Here is a tiny trained network, its code and every weight. The questions are about switching its units off for an input and a class, where a switched-off unit gives its printed mean instead of its output.

import numpy as np


def w(rows, s, z=0):
    codes = np.array(rows[::2]) - 128.0
    scale = np.full(codes.shape[1], s)
    scale[-1] = z or s
    return codes * scale


def f(y):
    return np.maximum(y, 0)


def log_softmax(a):
    a = a - a.max(-1, keepdims=True)
    return a - np.log(np.exp(a).sum(-1, keepdims=True))


def net(x, mask):
    res = np.array(x, float).reshape(1, 5) / 4 @ E
    y = f(res @ A[0][:, :-1].T + A[0][:, -1])
    res = res + np.where(mask, y, B[0][:, -1]) @ B[0][:, :-1]
    return log_softmax(res[-1] @ U[:, :-1].T + U[:, -1])


A, B = {}, {}
E = w([
[134,182,21,210,177,81,113,33,33,129],'x0',
[15,174,124,43,73,129,46,42,121,57],'x1',
[164,232,187,209,182,183,33,120,229,92],'x2',
[119,119,135,128,133,114,126,110,150,149],'x3',
[254,78,202,73,151,61,44,78,74,74],'x4',
],0.0076)
A[0] = w([
[115,176,69,233,195,101,142,52,38,135,174],'neuron 1',
[112,53,72,72,69,50,197,171,48,180,24],'neuron 2',
[141,63,100,90,107,113,227,140,50,192,39],'neuron 3',
[87,114,140,40,79,187,93,199,203,101,201],'neuron 4',
[186,120,80,141,170,86,109,53,108,111,136],'neuron 5',
[206,67,133,187,188,119,173,189,130,154,112],'neuron 6',
[223,97,153,194,184,106,202,174,123,178,121],'neuron 7',
[129,197,41,194,163,43,124,72,81,147,177],'neuron 8',
[127,144,25,175,190,119,97,55,98,154,194],'neuron 9',
[222,85,188,55,167,88,53,69,93,73,69],'neuron 10',
[124,110,218,74,91,155,179,211,188,125,165],'neuron 11',
[90,28,68,34,93,90,192,123,59,126,6],'neuron 12',
[163,103,180,42,62,138,122,186,195,138,176],'neuron 13',
[1,187,99,113,101,188,132,116,141,124,101],'neuron 14',
[226,75,206,71,124,48,62,89,86,84,49],'neuron 15',
[150,219,163,184,192,202,92,128,190,94,32],'neuron 16',
[123,74,235,77,74,187,156,208,183,133,180],'neuron 17',
[179,134,60,177,171,158,174,203,170,194,152],'neuron 18',
[20,186,68,202,113,192,192,191,169,180,36],'neuron 19',
[52,194,150,61,66,114,76,43,134,31,171],'neuron 20',
[185,163,187,204,182,145,44,128,159,92,73],'neuron 21',
[228,87,126,220,193,131,227,214,124,188,55],'neuron 22',
[21,167,56,171,116,180,179,180,187,163,67],'neuron 23',
[22,93,106,47,74,118,90,86,92,53,107],'neuron 24',
[62,118,68,171,112,131,206,147,161,124,40],'neuron 25',
[41,153,131,84,113,173,65,87,103,92,111],'neuron 26',
[144,193,154,183,173,183,52,133,194,100,9],'neuron 27',
[108,204,166,207,188,205,95,150,174,154,69],'neuron 28',
[144,73,206,100,82,179,113,187,168,145,113],'neuron 29',
[134,134,44,238,83,126,125,73,65,135,156],'neuron 30',
],0.0074,0.0017)
B[0] = w([
[156,210,58,76,153,184,137,168,136,189,250],'neuron 1',
[190,110,175,189,50,197,189,41,174,153,229],'neuron 2',
[177,101,182,211,36,179,160,75,170,132,214],'neuron 3',
[142,184,76,105,154,140,98,183,146,200,209],'neuron 4',
[190,184,136,90,211,156,160,163,92,165,200],'neuron 5',
[52,84,82,179,146,69,18,89,169,69,219],'neuron 6',
[36,132,71,171,140,35,47,135,183,61,232],'neuron 7',
[164,227,42,78,149,159,139,189,115,174,237],'neuron 8',
[168,207,70,119,158,156,104,198,93,182,224],'neuron 9',
[119,54,183,80,200,75,196,187,67,21,231],'neuron 10',
[145,212,54,121,149,182,125,167,118,192,212],'neuron 11',
[181,82,186,191,52,208,169,47,200,164,225],'neuron 12',
[154,225,87,81,172,140,137,181,120,186,204],'neuron 13',
[61,48,170,139,184,56,87,185,82,53,205],'neuron 14',
[135,68,200,88,182,50,214,188,16,74,233],'neuron 15',
[190,120,165,183,17,175,174,78,162,147,220],'neuron 16',
[177,201,23,86,188,151,137,164,105,254,224],'neuron 17',
[48,105,79,140,145,54,70,138,178,84,219],'neuron 18',
[159,56,215,89,211,90,232,172,39,62,237],'neuron 19',
[51,80,33,213,124,87,23,106,195,90,229],'neuron 20',
[155,71,202,161,41,178,172,84,136,128,214],'neuron 21',
[37,87,62,199,127,51,27,115,218,89,255],'neuron 22',
[141,70,224,104,199,59,179,193,59,58,225],'neuron 23',
[67,110,87,158,94,128,42,91,206,107,219],'neuron 24',
[155,122,195,88,148,122,192,140,62,84,188],'neuron 25',
[32,150,79,172,105,52,57,108,182,88,194],'neuron 26',
[158,104,146,186,36,199,176,57,162,153,211],'neuron 27',
[162,90,195,147,61,184,195,72,155,127,218],'neuron 28',
[182,200,69,72,165,133,161,156,126,185,195],'neuron 29',
[187,182,61,69,152,196,144,176,116,187,218],'neuron 30',
],0.007,0.011)
U = w([
[187,255,29,61,187,184,134,186,132,210,170],'0',
[40,110,55,174,129,46,34,97,210,51,179],'1',
[166,65,231,73,211,60,216,182,52,33,134],'2',
[201,115,199,186,14,230,199,29,199,155,4],'3',
],0.0094,0.0024)

Each question gives the input, the list of numbers given to net, and the class t.
The units are the neurons (one row each of A and B). Each row of codes is followed by its name. A weight is (code - 128) times the scale printed after its matrix; where a second scale follows, it is the last column's (A, B and U).
mask holds one flag per neuron, in row order. A switched-off neuron (its flag False) gives its mean, the last column of its row in B, instead of its output. The means were averaged over made-up inputs and are rounded, as every weight is.
A unit's drop is (log p(t) with every unit on - log p(t) with that unit switched off) / (log p(t) with every unit on - log p(t) with every unit switched off).
The circuit of an input: a set's keep is (log p(t) with only the set's units on - log p(t) with every unit switched off) / (log p(t) with every unit on - log p(t) with every unit switched off). Starting from the 12 units with the biggest drops (on a tie, the unit counted first), units are removed one at a time, each time the one whose removal leaves the highest keep (on an exact tie, the one counted first), for as long as the keep stays at least 0.8.
circuit, biggest first: the units of the circuit, biggest drop first
most important unit: the unit with the biggest drop
top k neurons: the k neurons with the biggest drops, biggest first
drop when u is switched off: that unit's drop, to one decimal
input [1,-1,7,0,-6], class 3: circuit, biggest first -> neuron 28
input [-4,-5,6,7,0], class 3: top 3 neurons -> neuron 16; neuron 28; neuron 21
input [-5,-6,7,-5,5], class 3: top 3 neurons -> neuron 21; neuron 16; neuron 27
input [-4,-6,5,-4,-7], class 2: top 2 neurons -> neuron 19; neuron 23
input [-2,5,-5,1,-6], class 2: top 4 neurons -> neuron 19; neuron 23; neuron 22; neuron 14
input [-6,-7,-2,8,-4], class 1: top 2 neurons -> neuron 22; neuron 6
input [7,6,4,1,8], class 2: top 2 neurons -> neuron 10; neuron 15
input [1,-3,-3,-1,1], class 1: top 2 neurons -> neuron 16; neuron 28
input [6,6,-7,6,-3], class 3: top 3 neurons -> neuron 12; neuron 2; neuron 3
input [3,-4,4,0,3], class 1: top 4 neurons -> neuron 2; neuron 12; neuron 7; neuron 3
input [7,-2,8,3,1], class 3: top 2 neurons -> neuron 21; neuron 16
input [-5,-1,3,2,5], class 0: top 2 neurons -> neuron 17; neuron 19
input [4,-8,8,-3,-2], class 1: top 2 neurons -> neuron 22; neuron 7
input [6,-6,7,1,-6], class 3: top 4 neurons -> neuron 28; neuron 16; neuron 27; neuron 21
input [7,2,-8,2,-1], class 3: most important unit -> neuron 12
input [-3,6,-8,-1,1], class 3: drop when neuron 2 is switched off -> 0.3
input [4,-4,6,0,-7], class 2: drop when neuron 23 is switched off -> 0.3
input [8,-4,-5,-5,7], class 0: drop when neuron 8 is switched off -> 0.2
